Below are the code and all the weights of a small trained network. Each question names an input and a target symbol and asks about switching units off, where a switched-off unit gives its printed mean instead of its output.

import numpy as np


def w(rows, s, z=0):
    codes = np.array(rows[::2]) - 128.0
    scale = np.full(codes.shape[1], s)
    scale[-1] = z or s
    return codes * scale


def f(y):
    return np.maximum(y, 0)


def softmax(a):
    e = np.exp(a - a.max(-1, keepdims=True))
    return e / e.sum(-1, keepdims=True)


def log_softmax(a):
    a = a - a.max(-1, keepdims=True)
    return a - np.log(np.exp(a).sum(-1, keepdims=True))


def net(x, mask):
    ids = ['ΘΨΩαεζμπτ'.index(c) for c in x.split()]
    T = len(ids)
    res = E[ids] + P[:T]
    q, k, v = (res @ M[0].T for M in (Q, K, V))
    z = softmax(np.where(np.tri(T) > 0, q @ k.T / 3**0.5, -1e9)) @ v
    res = res + np.where(mask[0], z, O[0][:, -1]) @ O[0][:, :-1]
    y = f(res @ A[0][:, :-1].T + A[0][:, -1])
    res = res + np.where(mask[1:13], y, B[0][:, -1]) @ B[0][:, :-1]
    return log_softmax(res[-1] @ U[:, :-1].T + U[:, -1])


Q, K, V, O, A, B = {}, {}, {}, {}, {}, {}
E = w([
[185,79,64,11,116],'Θ',
[177,120,168,164,143],'Ψ',
[156,80,113,62,60],'Ω',
[158,57,178,95,19],'α',
[93,101,97,138,148],'ε',
[187,127,126,121,159],'ζ',
[137,92,175,155,61],'μ',
[182,115,84,75,156],'π',
[151,103,202,193,105],'τ',
],0.012)
P = w([
[49,255,70,151,117],'0',
[220,76,88,192,59],'1',
[208,53,95,175,74],'2',
[205,37,87,153,99],'3',
[188,69,141,105,117],'4',
[187,61,143,98,122],'5',
[186,57,151,109,132],'6',
[191,48,154,87,150],'7',
[183,42,158,84,149],'8',
[182,41,158,80,158],'9',
[180,34,167,74,169],'10',
[179,19,171,53,167],'11',
[177,10,171,60,170],'12',
[172,15,148,57,204],'13',
],0.0063)
Q[0] = w([
[19,250,80,113,108],'h0',
[35,197,173,105,149],'h0',
[89,105,155,99,164],'h0',
],0.016)
K[0] = w([
[209,111,168,122,104],'h0',
[233,132,153,92,107],'h0',
[156,248,146,55,117],'h0',
],0.016)
V[0] = w([
[175,113,53,32,209],'h0',
[177,67,224,185,205],'h0',
[116,202,129,219,246],'h0',
],0.011)
O[0] = w([
[217,250,67,108,45,77],'h0',
[219,82,142,233,189,4],'h0',
[112,64,11,196,93,5],'h0',
],0.013,0.0039)
A[0] = w([
[133,114,160,46,88,102],'n0',
[159,114,182,69,92,145],'n1',
[48,60,173,103,209,134],'n2',
[42,215,78,192,201,99],'n3',
[95,166,197,64,141,93],'n4',
[136,100,179,108,203,157],'n5',
[27,90,128,158,149,3],'n6',
[109,2,130,159,180,153],'n7',
[188,120,80,75,179,156],'n8',
[175,157,190,69,153,135],'n9',
[159,202,55,155,74,136],'n10',
[187,53,47,195,107,114],'n11',
],0.0083,0.011)
B[0] = w([
[144,151,133,165,170,227],'n0',
[96,146,118,139,168,253],'n1',
[172,110,165,127,69,234],'n2',
[236,25,113,252,68,130],'n3',
[131,142,106,188,161,217],'n4',
[135,89,144,107,94,223],'n5',
[185,98,212,58,239,136],'n6',
[148,205,52,91,184,198],'n7',
[98,114,182,174,96,174],'n8',
[96,121,129,173,105,236],'n9',
[196,113,154,108,96,154],'n10',
[130,114,91,217,132,154],'n11',
],0.012)
U = w([
[139,54,110,191,44,112],'Θ',
[175,124,133,60,77,107],'Ψ',
[146,187,114,133,130,105],'Ω',
[56,170,98,147,206,107],'α',
[129,128,69,194,164,77],'ε',
[99,65,205,161,94,124],'ζ',
[125,113,168,2,179,133],'μ',
[71,120,95,92,121,254],'π',
[183,120,102,122,195,83],'τ',
],0.0083,0.009)

Each question gives the input, a string of symbols that net reads in full, and the target symbol t.
The units are the heads (3 rows each of Q, K, V and O) and the neurons (one row each of A and B). Each row of codes is followed by its name. A weight is (code - 128) times the scale printed after its matrix; where a second scale follows, it is the last column's (O, A, B and U).
mask holds one flag per unit, heads first, then neurons. A switched-off unit (its flag False) gives its mean, the last column of its rows in O or B, instead of its output. The means were averaged over made-up inputs and are rounded, as every weight is.
A unit's drop is (log p(t) with every unit on - log p(t) with that unit switched off) / (log p(t) with every unit on - log p(t) with every unit switched off).
The circuit of an input: a set's keep is (log p(t) with only the set's units on - log p(t) with every unit switched off) / (log p(t) with every unit on - log p(t) with every unit switched off). Starting from the 12 units with the biggest drops (on a tie, the unit counted first), units are removed one at a time, each time the one whose removal leaves the highest keep (on an exact tie, the one counted first), for as long as the keep stays at least 0.8.
units of the circuit, in order: the units of the circuit, biggest drop first
top k neurons: the k neurons with the biggest drops, biggest first
drop when u is switched off: that unit's drop, to one decimal
input π μ α α τ, target Ψ: units of the circuit, in order -> [h0; n10]
input ζ π ε α ε α α Ψ, target Θ: units of the circuit, in order -> [h0; n7]
input ζ ζ Θ α α ζ π Θ Θ τ τ, target Θ: units of the circuit, in order -> [h0]
input τ μ τ μ, target τ: top 3 neurons -> [n7; n6; n11]
input π μ ε Ω τ π ε π ε Ψ ε α, target Ψ: top 4 neurons -> [n10; n4; n11; n9]
input Ψ τ μ Ψ, target ε: units of the circuit, in order -> [h0; n7]
input μ τ Ω Ψ α Ψ Ω Ω α Ω τ, target μ: top 2 neurons -> [n7; n6]
input Θ Θ Θ τ τ, target Ω: units of the circuit, in order -> [h0; n4]
input ζ τ τ Ω ε π α μ α τ Ψ ε μ α, target Θ: top 2 neurons -> [n7; n11]
input ζ π μ Θ α μ Θ α α α α, target Θ: top 2 neurons -> [n11; n7]
input τ α Ω α, target τ: units of the circuit, in order -> [n7; h0; n6]
input Θ μ π α α Ψ α μ τ Ω π Θ Θ, target Ω: top 3 neurons -> [n10; n0; n4]
input Θ α μ Ω ε α α α α μ μ ε α Θ, target Ω: units of the circuit, in order -> [h0; n0]
input ε τ π ε Θ π α, target π: units of the circuit, in order -> [h0; n2]
input α μ ε ζ Θ α Ψ α Ψ Ω ε π π π, target ζ: units of the circuit, in order -> [n8; n7; h0]
input ε Ψ Θ ε ε ε Θ Ω μ ζ, target π: units of the circuit, in order -> [h0; n4]
input α μ Ω α α Ψ μ π, target ζ: units of the circuit, in order -> [h0; n2; n9]
input μ τ α α α, target μ: units of the circuit, in order -> [h0; n7; n6]
input ζ α α ε ε α ζ ε, target Θ: top 2 neurons -> [n7; n1]
input Θ Ψ ζ μ Ψ α π Θ μ, target Ω: top neuron -> [n10]
input π α μ α Θ, target Ψ: top 2 neurons -> [n10; n4]
input τ Ψ π π α α Ψ, target τ: top 3 neurons -> [n7; n11; n6]
input π ε π μ ε μ α ζ μ α μ ε, target Ψ: top neuron -> [n10]
input τ τ Ω Ω α π, target τ: top 2 neurons -> [n7; n11]
input Ψ α μ Θ μ, target ε: top 2 neurons -> [n7; n11]
input ζ ε μ α μ τ α μ α τ α μ ε μ, target Θ: top 4 neurons -> [n7; n11; n1; n0]
input π α α μ μ, target Ψ: drop when n10 is switched off -> 0.4
input α α α ζ α Ω, target ζ: drop when n5 is switched off -> 0.1
